Below is a small trained network, with its code and all its weights. Each question gives an input and a class and asks what happens when units are switched off, that is, made to give their printed mean instead of their output.

import numpy as np


def w(rows, s, z=0):
    codes = np.array(rows[::2]) - 128.0
    scale = np.full(codes.shape[1], s)
    scale[-1] = z or s
    return codes * scale


def f(y):
    return np.maximum(y, 0)


def log_softmax(a):
    a = a - a.max(-1, keepdims=True)
    return a - np.log(np.exp(a).sum(-1, keepdims=True))


def net(x, mask):
    res = np.array(x, float).reshape(1, 6) / 4 @ E
    y = f(res @ A[0][:, :-1].T + A[0][:, -1])
    res = res + np.where(mask, y, B[0][:, -1]) @ B[0][:, :-1]
    return log_softmax(res[-1] @ U[:, :-1].T + U[:, -1])


A, B = {}, {}
E = w([
[77,207,121,175,24,78,138,139,100,170,82,148],'x0',
[33,196,98,162,167,170,105,183,134,147,78,129],'x1',
[132,87,116,182,90,128,52,122,246,188,156,99],'x2',
[162,144,78,128,119,168,170,37,123,156,21,33],'x3',
[72,104,105,161,111,192,181,59,191,70,215,70],'x4',
[168,166,186,95,82,216,42,72,154,110,186,154],'x5',
],0.011)
A[0] = w([
[218,160,198,76,109,151,105,30,142,68,115,102,154],'neuron 1',
[143,80,195,111,207,90,201,172,134,61,226,155,195],'neuron 2',
[153,115,40,217,115,167,161,97,194,126,141,2,143],'neuron 3',
[102,106,70,140,138,127,100,117,171,161,110,84,55],'neuron 4',
[160,133,160,100,142,184,65,89,165,73,211,110,25],'neuron 5',
[133,140,144,169,163,83,21,138,156,178,121,204,160],'neuron 6',
[158,115,112,65,125,103,136,34,107,121,121,76,5],'neuron 7',
[170,112,217,80,144,223,74,88,175,82,186,128,98],'neuron 8',
],0.0083,0.0026)
B[0] = w([
[250,166,105,189,143,121,125,108,56,146,191,140,226],'neuron 1',
[81,30,99,36,76,171,88,89,122,2,86,156,250],'neuron 2',
[66,106,121,248,170,96,134,61,171,86,146,55,224],'neuron 3',
[111,107,105,168,191,88,123,94,181,159,106,122,163],'neuron 4',
[115,150,194,45,106,145,77,173,117,86,93,72,226],'neuron 5',
[99,134,167,168,122,87,82,200,132,219,117,209,208],'neuron 6',
[211,68,54,208,121,188,159,142,88,187,134,174,183],'neuron 7',
[209,223,225,134,113,243,35,189,120,65,227,88,253],'neuron 8',
],0.0093,0.015)
U = w([
[112,97,141,163,91,67,72,214,164,192,137,186,50],'0',
[165,164,187,104,145,187,75,166,159,128,195,100,44],'1',
[201,112,76,155,122,136,151,94,90,177,155,120,92],'2',
[81,207,166,155,95,145,137,125,104,122,174,162,147],'3',
[80,49,74,137,128,94,197,153,128,100,149,80,156],'4',
[148,121,127,101,175,84,175,192,59,150,7,135,253],'5',
[96,131,101,190,178,136,119,77,206,172,94,57,129],'6',
[120,63,134,69,122,141,120,116,114,93,147,184,57],'7',
],0.012,0.0044)

Each question gives the input, the list of numbers given to net, and the class t.
The units are the neurons (one row each of A and B). Each row of codes is followed by its name. A weight is (code - 128) times the scale printed after its matrix; where a second scale follows, it is the last column's (A, B and U).
mask holds one flag per neuron, in row order. A switched-off neuron (its flag False) gives its mean, the last column of its row in B, instead of its output. The means were averaged over made-up inputs and are rounded, as every weight is.
A unit's drop is (log p(t) with every unit on - log p(t) with that unit switched off) / (log p(t) with every unit on - log p(t) with every unit switched off).
The circuit of an input: a set's keep is (log p(t) with only the set's units on - log p(t) with every unit switched off) / (log p(t) with every unit on - log p(t) with every unit switched off). Starting from all 8 units, units are removed one at a time, each time the one whose removal leaves the highest keep (on an exact tie, the one counted first), for as long as the keep stays at least 0.8.
units of the circuit, in order: the units of the circuit, biggest drop first
unit that matters most: the unit with the biggest drop
top k neurons: the k neurons with the biggest drops, biggest first
drop of u: that unit's drop, to one decimal
input [7,7,6,-8,4,6], class 0: units of the circuit, in order => [neuron 6]
input [3,2,-6,4,7,2], class 6: units of the circuit, in order => [neuron 3; neuron 8]
input [-6,6,-1,-1,0,-1], class 7: units of the circuit, in order => [neuron 8; neuron 1]
input [-2,-2,6,7,6,3], class 6: top 2 neurons => [neuron 3; neuron 4]
input [8,-6,-5,-8,3,-4], class 7: top 2 neurons => [neuron 2; neuron 3]
input [7,-8,0,4,-8,1], class 2: top 2 neurons => [neuron 5; neuron 1]
input [1,0,-7,6,1,-2], class 2: top 2 neurons => [neuron 5; neuron 7]
input [-7,-4,3,-6,6,-4], class 7: top 2 neurons => [neuron 2; neuron 1]
input [0,-7,-3,3,2,-6], class 4: top 2 neurons => [neuron 8; neuron 1]
input [0,3,-7,-6,0,4], class 7: top 2 neurons => [neuron 2; neuron 1]
input [-1,3,2,6,-7,0], class 5: top 2 neurons => [neuron 3; neuron 8]
input [-6,-2,3,1,4,-5], class 6: top 2 neurons => [neuron 3; neuron 4]
input [7,-8,-5,-6,3,-6], class 7: top 2 neurons => [neuron 2; neuron 3]
input [8,-8,8,7,-3,6], class 2: unit that matters most => neuron 1
input [3,-7,-4,-4,5,-4], class 7: top 2 neurons => [neuron 2; neuron 3]
input [-8,-5,-8,6,-1,-4], class 2: top 2 neurons => [neuron 7; neuron 1]
input [8,2,-3,-5,1,0], class 0: drop of neuron 3 => 0.1
input [3,-6,-3,4,-5,-1], class 2: drop of neuron 5 => 0.3
input [-6,1,4,4,7,0], class 6: drop of neuron 3 => 3.8
input [3,1,7,-5,4,-7], class 6: units of the circuit, in order => [neuron 3]
